Look-ups in named tables: a row name and a column name give one cell, copied from the table.

Table det
|  | sigovi | perobe | kudis |
|---|---|---|---|
| timod | 129 | 182 | 75 |
| tinaruv | 133 | 156 | 135 |
| tal | 116 | 177 | 151 |
| dogobi | 140 | 167 | 36 |
| dutik | 113 | 163 | 171 |
| fim | 138 | 137 | 149 |
| fuvipez | 145 | 144 | 97 |
| nizoze | 111 | 148 | 177 |
| fadev | 136 | 151 | 141 |
| vumapi | 240 | 213 | 128 |
| vugebu | 149 | 120 | 119 |

What is the sigovi of dutik in det?
113
What is the sigovi of timod in det?
129
What is the perobe of dogobi in det?
167
What is the kudis of vumapi in det?
128
What is the kudis of fuvipez in det?
97
What is the sigovi of fuvipez in det?
145
What is the perobe of fuvipez in det?
144
What is the perobe of fim in det?
137
What is the perobe of vumapi in det?
213
What is the kudis of nizoze in det?
177
What is the perobe of tal in det?
177
What is the kudis of dutik in det?
171
What is the perobe of timod in det?
182
Row with the largest kudis: nizoze

tegolu
|  | dotodu | fedu | pofenal | peb | suso | ziki | daseve |
|---|---|---|---|---|---|---|---|
| timeba | 45675 | 50712 | 50761 | 32150 | 38068 | 47076 | 54531 |
| lozar | 61892 | 41644 | 62181 | 69777 | 18026 | 90500 | 58532 |
| memima | 49175 | 50012 | 49461 | 70972 | 36329 | 45981 | 49868 |
| vit | 54897 | 37169 | 60731 | 46454 | 45119 | 70986 | 51530 |
| bof | 43954 | 52356 | 38031 | 71214 | 35018 | 77312 | 43719 |
| tupe | 44387 | 37783 | 59694 | 37916 | 38827 | 54121 | 47532 |
| kuz | 37969 | 54180 | 37229 | 52052 | 19754 | 67670 | 34342 |
| pibof | 53049 | 57956 | 55553 | 9649 | 93689 | 13516 | 39595 |
| kopusat | 54090 | 48888 | 53463 | 62363 | 49735 | 60968 | 52918 |
| sen | 56065 | 61048 | 50269 | 53315 | 36650 | 61335 | 46171 |

bof, pofenal => 38031
vit, pofenal => 60731
bof, peb => 71214
tupe, suso => 38827
pibof, ziki => 13516
lozar, peb => 69777
vit, peb => 46454
bof, fedu => 52356
kuz, daseve => 34342
kuz, pofenal => 37229
kopusat, pofenal => 53463
lozar, pofenal => 62181
kopusat, peb => 62363
memima, daseve => 49868

gefenu:
,kep,mebaku,kikivud,dosu,reluri,zav,momutek,kud
gufunu,518,735,217,456,433,550,296,533
kasomu,603,601,523,379,459,469,706,682
vib,593,354,596,548,381,557,493,568
moridi,549,671,269,494,472,509,330,557
sokesop,604,530,577,567,455,511,441,538
dud,546,362,502,449,647,465,541,372
mef,637,497,644,486,341,510,573,633
relemud,467,442,563,477,540,356,504,315
gozul,395,431,479,669,646,390,668,528
til,528,531,430,786,549,540,710,452
dip,619,470,595,578,403,524,430,547
gom,341,464,616,613,700,635,442,696

til, mebaku => 531
dud, kep => 546
til, dosu => 786
til, kikivud => 430
dud, kud => 372
sokesop, kud => 538
sokesop, kep => 604
dud, mebaku => 362
gom, dosu => 613
kasomu, dosu => 379
mef, kud => 633
kasomu, kud => 682
relemud, kikivud => 563
vib, dosu => 548
kasomu, mebaku => 601

Table taf
|  | zil | zegokas | kuzu | ziz |
|---|---|---|---|---|
| sevulis | 80 | 185 | 127 | 124 |
| namasu | 213 | 185 | 127 | 125 |
| rovugof | 87 | 64 | 127 | 124 |
| zesa | 87 | 49 | 127 | 128 |

What is the zil of sevulis in taf? 80
What is the ziz of namasu in taf? 125
What is the zegokas of sevulis in taf? 185
What is the kuzu of zesa in taf? 127
What is the kuzu of namasu in taf? 127
What is the zegokas of rovugof in taf? 64
What is the kuzu of sevulis in taf? 127
What is the zil of rovugof in taf? 87
What is the zil of namasu in taf? 213
What is the zegokas of namasu in taf? 185
What is the kuzu of rovugof in taf? 127
What is the zil of zesa in taf? 87
What is the ziz of zesa in taf? 128
What is the zegokas of zesa in taf? 49
Row with the largest ziz: zesa

Table nem
	tam	lubok	filu	dena	zelaki	famoze	rusid	zop	papav	pitepuz
votu	808	634	761	778	787	614	737	521	648	599
pepibid	551	693	974	663	396	738	746	637	707	911
guke	692	582	302	454	832	846	814	951	752	239

guke, dena -> 454
pepibid, pitepuz -> 911
votu, dena -> 778
votu, famoze -> 614
guke, papav -> 752
votu, zelaki -> 787
votu, filu -> 761
guke, filu -> 302
votu, papav -> 648

rup =
|  | seti | sasogi | nik | nole | rab | vufivo | gif |
|---|---|---|---|---|---|---|---|
| gamituz | -50 | -44 | -2 | -27 | -58 | -36 | -2 |
| rez | -42 | -33 | -39 | -47 | 5 | -46 | -24 |
| dobed | -57 | -2 | 2 | -44 | -50 | -63 | 5 |
| lop | -28 | -25 | -38 | -15 | -38 | -24 | -34 |
| tomome | -34 | -36 | -33 | 94 | -65 | 55 | -20 |
| soliv | -24 | -38 | -37 | -45 | -6 | -32 | -38 |
| limubad | -32 | -34 | -27 | -8 | -50 | -18 | -26 |
| tadolub | 3 | -7 | -53 | -61 | -20 | -42 | -67 |
| nerat | -32 | -21 | -47 | 12 | -66 | -19 | -32 |
| rem | 3 | -2 | -52 | -59 | -15 | -40 | -66 |
| gar | -15 | -71 | -18 | -41 | -18 | -8 | -39 |

tomome, rab => -65
gar, sasogi => -71
tadolub, vufivo => -42
rem, vufivo => -40
soliv, nole => -45
tomome, nik => -33
nerat, nik => -47
gamituz, sasogi => -44
Row with the largest vufivo: tomome

